Here is a tiny trained network, its code and every weight. The questions are about switching its units off for an input and a target symbol, where a switched-off unit gives its printed mean instead of its output.

import numpy as np


def w(rows, s, z=0):
    codes = np.array(rows[::2]) - 128.0
    scale = np.full(codes.shape[1], s)
    scale[-1] = z or s
    return codes * scale


def softmax(a):
    e = np.exp(a - a.max(-1, keepdims=True))
    return e / e.sum(-1, keepdims=True)


def log_softmax(a):
    a = a - a.max(-1, keepdims=True)
    return a - np.log(np.exp(a).sum(-1, keepdims=True))


def net(x, mask):
    ids = ['ΘΠΣΦΨΩαμτ'.index(c) for c in x.split()]
    T = len(ids)
    res = E[ids] + P[:T]
    u = 0
    for l in range(3):
        r = res
        for j in range(2):
            rows = slice(2 * j, 2 * j + 2)
            q, k, v = (r @ M[l][rows].T for M in (Q, K, V))
            z = softmax(np.where(np.tri(T) > 0, q @ k.T / 2**0.5, -1e9)) @ v
            o = O[l][rows]
            res = res + np.where(mask[u + j], z, o[:, -1]) @ o[:, :-1]
        u += 2
    return log_softmax(res[-1] @ U[:, :-1].T + U[:, -1])


Q, K, V, O = {}, {}, {}, {}
E = w([
[227,136,28,194,125],'Θ',
[13,232,74,158,54],'Π',
[203,133,223,216,77],'Σ',
[116,190,169,200,29],'Φ',
[54,192,111,146,171],'Ψ',
[68,110,158,252,174],'Ω',
[226,136,204,61,74],'α',
[87,84,204,57,128],'μ',
[143,213,137,36,43],'τ',
],0.012)
P = w([
[56,43,125,101,112],'0',
[103,135,139,133,126],'1',
[98,122,126,122,143],'2',
[78,88,125,90,156],'3',
[41,60,115,65,142],'4',
[3,32,103,34,138],'5',
],0.012)
Q[0] = w([
[151,62,141,129,8],'0.h1',
[104,131,217,140,50],'0.h1',
[180,155,172,101,90],'0.h2',
[62,122,125,109,91],'0.h2',
],0.013)
K[0] = w([
[153,135,9,54,212],'0.h1',
[154,198,115,76,211],'0.h1',
[101,131,173,129,130],'0.h2',
[123,71,166,88,140],'0.h2',
],0.011)
V[0] = w([
[123,162,118,38,186],'0.h1',
[50,75,181,40,105],'0.h1',
[86,28,203,85,161],'0.h2',
[119,1,26,61,138],'0.h2',
],0.0068)
O[0] = w([
[84,161,93,95,190,65],'0.h1',
[150,254,98,136,79,251],'0.h1',
[187,170,208,181,116,207],'0.h2',
[194,115,101,197,175,129],'0.h2',
],0.0089,0.0032)
Q[1] = w([
[154,198,152,155,95],'1.h1',
[123,133,106,117,140],'1.h1',
[183,157,163,122,173],'1.h2',
[127,162,97,137,249],'1.h2',
],0.014)
K[1] = w([
[105,164,137,83,89],'1.h1',
[164,173,142,132,169],'1.h1',
[117,168,136,134,1],'1.h2',
[180,137,212,101,57],'1.h2',
],0.011)
V[1] = w([
[133,171,255,118,146],'1.h1',
[178,44,83,140,247],'1.h1',
[93,156,28,128,121],'1.h2',
[237,124,56,99,54],'1.h2',
],0.0081)
O[1] = w([
[170,78,112,146,234,151],'1.h1',
[168,215,158,158,2,10],'1.h1',
[72,174,52,123,143,135],'1.h2',
[191,34,63,133,81,150],'1.h2',
],0.0085,0.013)
Q[2] = w([
[148,176,164,132,101],'2.h1',
[154,132,129,144,5],'2.h1',
[146,112,73,199,72],'2.h2',
[58,64,118,205,140],'2.h2',
],0.018)
K[2] = w([
[103,199,167,69,179],'2.h1',
[69,131,249,77,202],'2.h1',
[78,128,188,62,238],'2.h2',
[74,132,208,25,44],'2.h2',
],0.011)
V[2] = w([
[178,255,67,178,171],'2.h1',
[16,141,81,142,125],'2.h1',
[171,124,39,24,63],'2.h2',
[252,184,116,10,166],'2.h2',
],0.0091)
O[2] = w([
[119,195,214,110,236,6],'2.h1',
[151,168,23,192,202,121],'2.h1',
[203,135,52,58,163,85],'2.h2',
[149,128,158,11,149,45],'2.h2',
],0.011)
U = w([
[143,246,141,167,3,175],'Θ',
[129,155,62,219,150,5],'Π',
[53,80,168,139,28,60],'Σ',
[70,36,55,201,102,79],'Φ',
[60,225,148,177,121,190],'Ψ',
[73,189,192,223,67,129],'Ω',
[114,76,158,91,97,157],'α',
[176,105,218,192,162,188],'μ',
[95,134,83,85,155,175],'τ',
],0.0047,0.011)

Each question gives the input, a string of symbols that net reads in full, and the target symbol t.
The units are the heads (2 rows each of Q, K, V and O). Each row of codes is followed by its name. A weight is (code - 128) times the scale printed after its matrix; where a second scale follows, it is the last column's (O and U).
mask holds one flag per head, layer by layer. A switched-off head (its flag False) gives its mean, the last column of its rows in O, instead of its output. The means were averaged over made-up inputs and are rounded, as every weight is.
A unit's drop is (log p(t) with every unit on - log p(t) with that unit switched off) / (log p(t) with every unit on - log p(t) with every unit switched off).
The circuit of an input: a set's keep is (log p(t) with only the set's units on - log p(t) with every unit switched off) / (log p(t) with every unit on - log p(t) with every unit switched off). Starting from all 6 units, units are removed one at a time, each time the one whose removal leaves the highest keep (on an exact tie, the one counted first), for as long as the keep stays at least 0.8.
circuit, biggest first: the units of the circuit, biggest drop first
unit that matters most: the unit with the biggest drop
heads that matter: for each layer, one digit per head in row order, 1 if its drop is at least 0.15 and else 0, layers parted by /
input μ Φ Φ Φ, target μ: unit that matters most	0.h2
input Φ τ Φ Θ, target τ: circuit, biggest first	2.h2, 0.h2
input α Σ Φ Φ Φ Φ, target α: circuit, biggest first	1.h1, 2.h2, 1.h2, 2.h1
input Ω Σ Σ τ, target Ω: heads that matter	01 / 01 / 01
input Φ Π Θ Φ Ψ Ψ, target Ψ: heads that matter	00 / 01 / 10
input Φ α Θ Ω Σ, target Ω: circuit, biggest first	1.h2, 1.h1, 2.h2, 0.h1
input τ Θ Φ Π Ω, target Ω: heads that matter	11 / 11 / 01
input τ Φ Φ Φ, target τ: circuit, biggest first	2.h2, 1.h1, 0.h1
input Θ Θ α, target Θ: heads that matter	11 / 10 / 00
input Σ Σ Φ Ω Θ, target Ω: circuit, biggest first	2.h2, 1.h1, 1.h2, 0.h1
input Σ Φ Θ Σ Θ Φ, target Σ: circuit, biggest first	0.h1, 1.h1, 2.h1
input τ Ψ Ω, target τ: circuit, biggest first	2.h2, 0.h1
input Θ Φ Φ Φ α Φ, target α: circuit, biggest first	2.h2, 1.h2
input Ω Φ μ, target Ω: unit that matters most	2.h2
input Σ Ω Φ Θ, target Ω: circuit, biggest first	2.h2, 1.h2, 1.h1
input Ψ Φ τ Ψ, target Ψ: circuit, biggest first	2.h1, 1.h2, 0.h1
input τ Φ Σ, target τ: heads that matter	10 / 10 / 01
input Σ Θ α Φ Σ μ, target μ: circuit, biggest first	0.h2, 2.h1
input α Φ μ Φ τ Θ, target τ: heads that matter	10 / 00 / 01
input Θ Φ τ Ψ, target Θ: circuit, biggest first	1.h1, 0.h1, 0.h2
input μ Θ τ Φ Ω, target μ: heads that matter	00 / 00 / 10
input Φ Θ Σ, target Φ: unit that matters most	0.h1
input Φ Σ Φ α, target Φ: heads that matter	01 / 10 / 11
input Ψ Π Σ Ψ Π Φ, target Ψ: heads that matter	00 / 01 / 10
